Below is a small trained network, with its code and all its weights. Each question gives an input and a target symbol and asks what happens when units are switched off, that is, made to give their printed mean instead of their output.

import numpy as np


def w(rows, s, z=0):
    codes = np.array(rows[::2]) - 128.0
    scale = np.full(codes.shape[1], s)
    scale[-1] = z or s
    return codes * scale


def norm(h):
    return h / np.sqrt((h * h).mean(-1, keepdims=True) + 1e-5)


def f(y):
    return y / 2 * (1 + np.tanh(0.7978845608 * (y + 0.044715 * y**3)))


def softmax(a):
    e = np.exp(a - a.max(-1, keepdims=True))
    return e / e.sum(-1, keepdims=True)


def log_softmax(a):
    a = a - a.max(-1, keepdims=True)
    return a - np.log(np.exp(a).sum(-1, keepdims=True))


def net(x, mask):
    ids = ['ΘΛΩζηξτφ'.index(c) for c in x.split()]
    T = len(ids)
    res = E[ids] + P[:T]
    r = norm(res)
    for j in range(3):
        rows = slice(3 * j, 3 * j + 3)
        q, k, v = (r @ M[0][rows].T for M in (Q, K, V))
        z = softmax(np.where(np.tri(T) > 0, q @ k.T / 3**0.5, -1e9)) @ v
        o = O[0][rows]
        res = res + np.where(mask[j], z, o[:, -1]) @ o[:, :-1]
    y = f(norm(res) @ A[0][:, :-1].T + A[0][:, -1])
    res = res + np.where(mask[3:11], y, B[0][:, -1]) @ B[0][:, :-1]
    return log_softmax(norm(res)[-1] @ U[:, :-1].T + U[:, -1])


Q, K, V, O, A, B = {}, {}, {}, {}, {}, {}
E = w([
[83,92,74,82,105,240,157],'Θ',
[81,108,75,90,116,242,166],'Λ',
[75,46,91,97,148,239,150],'Ω',
[70,206,75,93,129,192,162],'ζ',
[57,73,26,76,73,16,165],'η',
[167,52,38,91,165,200,31],'ξ',
[136,150,105,84,221,171,17],'τ',
[134,84,135,7,103,191,42],'φ',
],0.013)
P = w([
[146,161,197,236,48,154,97],'0',
[95,155,155,208,69,149,90],'1',
[76,152,140,187,83,146,84],'2',
[63,146,126,167,104,141,86],'3',
[63,146,105,142,118,143,92],'4',
[70,144,95,125,139,140,107],'5',
[84,143,92,110,154,139,124],'6',
[103,143,94,99,166,137,142],'7',
[123,142,99,88,176,135,161],'8',
[148,141,102,81,190,132,183],'9',
[171,146,107,84,190,124,204],'10',
[189,137,123,84,210,118,229],'11',
[222,140,128,97,199,107,249],'12',
],0.018)
Q[0] = w([
[170,65,212,146,96,90,169],'head 1',
[205,162,222,221,73,77,118],'head 1',
[87,89,118,145,94,135,147],'head 1',
[223,126,167,139,151,127,177],'head 2',
[213,122,160,116,147,92,210],'head 2',
[131,129,63,5,202,144,169],'head 2',
[182,107,154,182,101,125,80],'head 3',
[165,115,182,139,116,119,197],'head 3',
[111,143,199,164,124,68,60],'head 3',
],0.021)
K[0] = w([
[124,151,110,188,125,218,142],'head 1',
[125,128,140,183,135,252,89],'head 1',
[91,164,123,96,160,107,154],'head 1',
[176,126,123,78,186,127,173],'head 2',
[167,124,100,52,180,118,192],'head 2',
[40,123,45,53,168,138,97],'head 2',
[90,134,162,210,75,113,135],'head 3',
[161,128,124,172,115,152,217],'head 3',
[91,115,149,205,70,170,121],'head 3',
],0.021)
V[0] = w([
[136,255,154,123,179,155,88],'head 1',
[147,102,169,46,44,186,132],'head 1',
[147,50,134,116,153,165,83],'head 1',
[219,68,50,164,169,111,50],'head 2',
[114,80,218,116,177,180,78],'head 2',
[95,17,138,195,164,105,151],'head 2',
[90,102,107,107,70,199,183],'head 3',
[17,128,161,141,142,145,225],'head 3',
[103,177,198,84,116,113,113],'head 3',
],0.019)
O[0] = w([
[107,162,57,103,92,150,54,7],'head 1',
[219,134,141,80,92,137,61,95],'head 1',
[184,79,99,139,121,113,108,90],'head 1',
[76,56,148,116,90,62,127,81],'head 2',
[164,125,76,58,88,119,195,253],'head 2',
[174,5,157,136,159,101,165,131],'head 2',
[147,162,197,102,42,113,160,212],'head 3',
[126,193,116,74,98,17,106,64],'head 3',
[125,112,118,48,161,188,108,71],'head 3',
],0.021,0.0065)
A[0] = w([
[192,167,151,147,136,27,82,96],'neuron 1',
[88,96,56,170,166,136,98,115],'neuron 2',
[6,158,141,90,128,133,178,105],'neuron 3',
[125,115,153,181,136,169,174,124],'neuron 4',
[53,218,103,198,114,157,95,91],'neuron 5',
[51,104,167,147,145,84,210,2],'neuron 6',
[165,213,203,124,68,139,157,75],'neuron 7',
[110,63,117,197,56,126,130,101],'neuron 8',
],0.021,0.0091)
B[0] = w([
[126,70,186,108,188,149,207,175],'neuron 1',
[2,105,150,199,98,181,136,206],'neuron 2',
[183,172,111,151,157,100,47,220],'neuron 3',
[165,192,88,89,143,118,112,228],'neuron 4',
[184,28,115,132,128,24,161,167],'neuron 5',
[117,80,130,55,117,150,64,248],'neuron 6',
[67,87,95,166,181,116,118,240],'neuron 7',
[184,188,107,189,233,69,101,160],'neuron 8',
],0.021,0.013)
U = w([
[112,199,152,131,110,144,170,174],'Θ',
[194,154,123,206,140,95,140,153],'Λ',
[137,95,120,73,131,131,242,107],'Ω',
[83,114,88,146,138,148,148,219],'ζ',
[131,117,255,171,108,180,91,165],'η',
[114,207,69,98,113,86,145,87],'ξ',
[172,123,141,81,104,160,63,151],'τ',
[123,65,159,100,131,80,69,2],'φ',
],0.018,0.0059)

Each question gives the input, a string of symbols that net reads in full, and the target symbol t.
The units are the heads (3 rows each of Q, K, V and O) and the neurons (one row each of A and B). Each row of codes is followed by its name. A weight is (code - 128) times the scale printed after its matrix; where a second scale follows, it is the last column's (O, A, B and U).
mask holds one flag per unit, heads first, then neurons. A switched-off unit (its flag False) gives its mean, the last column of its rows in O or B, instead of its output. The means were averaged over made-up inputs and are rounded, as every weight is.
A unit's drop is (log p(t) with every unit on - log p(t) with that unit switched off) / (log p(t) with every unit on - log p(t) with every unit switched off).
The circuit of an input: a set's keep is (log p(t) with only the set's units on - log p(t) with every unit switched off) / (log p(t) with every unit on - log p(t) with every unit switched off). Starting from all 11 units, units are removed one at a time, each time the one whose removal leaves the highest keep (on an exact tie, the one counted first), for as long as the keep stays at least 0.8.
units of the circuit, in order: the units of the circuit, biggest drop first
most important unit: the unit with the biggest drop
k most important neurons: the k neurons with the biggest drops, biggest first
drop when u is switched off: that unit's drop, to one decimal
input ζ τ τ Ω Λ ξ Ω φ η τ Ω η, target ζ: units of the circuit, in order : [head 3]
input τ τ Ω Ω τ Ω ξ τ τ Ω η, target τ: units of the circuit, in order : [neuron 6; neuron 3; neuron 7]
input η ζ Ω Λ Ω η ξ ζ, target Λ: units of the circuit, in order : [head 3; neuron 8]
input ζ τ η τ ξ, target τ: 3 most important neurons : [neuron 3; neuron 6; neuron 7]
input Ω φ η Ω ξ φ τ τ ζ ζ ξ Θ, target Λ: units of the circuit, in order : [head 2; neuron 5]
input τ φ Θ η Λ Ω τ τ τ φ, target τ: units of the circuit, in order : [neuron 3; head 3; head 2; neuron 7]
input Ω Θ η Ω Ω Λ Λ Ω η ζ Ω, target φ: units of the circuit, in order : [head 3; head 1; neuron 6; head 2]
input Ω φ τ τ η ξ Ω, target Λ: 2 most important neurons : [neuron 8; neuron 3]
input Λ ζ Ω Λ η, target Λ: 2 most important neurons : [neuron 3; neuron 5]
input ξ Ω Λ τ η Ω Λ η, target φ: 2 most important neurons : [neuron 6; neuron 2]
input ξ ξ η η Ω Ω, target φ: 3 most important neurons : [neuron 6; neuron 7; neuron 2]
input η ξ Θ η η η, target φ: 2 most important neurons : [neuron 6; neuron 3]
input τ τ Ω τ Ω Ω Ω η, target Ω: 2 most important neurons : [neuron 1; neuron 8]
input ξ φ τ φ τ τ Ω Ω ξ Ω, target Λ: most important unit : head 3
input η ξ η, target Λ: 3 most important neurons : [neuron 8; neuron 4; neuron 2]
input Θ Ω η η τ Θ φ ξ Ω Λ ξ, target Λ: 2 most important neurons : [neuron 8; neuron 4]
input Ω τ η τ Ω ξ ζ Ω, target Ω: 2 most important neurons : [neuron 6; neuron 7]
input ζ τ Ω η Ω ξ ζ ζ τ ξ τ, target Λ: 3 most important neurons : [neuron 5; neuron 3; neuron 7]
input ξ Ω Ω ζ Ω, target ξ: drop when head 1 is switched off : 0.8
input η τ Ω τ Θ, target τ: drop when neuron 7 is switched off : 0.1
input ξ Θ τ φ Ω Ω φ Ω, target τ: units of the circuit, in order : [head 1]
input τ Λ τ Ω Ω τ η ξ Θ φ Ω Ω Θ, target ξ: drop when neuron 3 is switched off : 0.2
input Ω φ η ζ η Θ, target φ: drop when neuron 1 is switched off : 0.0
input ξ η τ η Λ τ φ Λ, target τ: 2 most important neurons : [neuron 3; neuron 6]
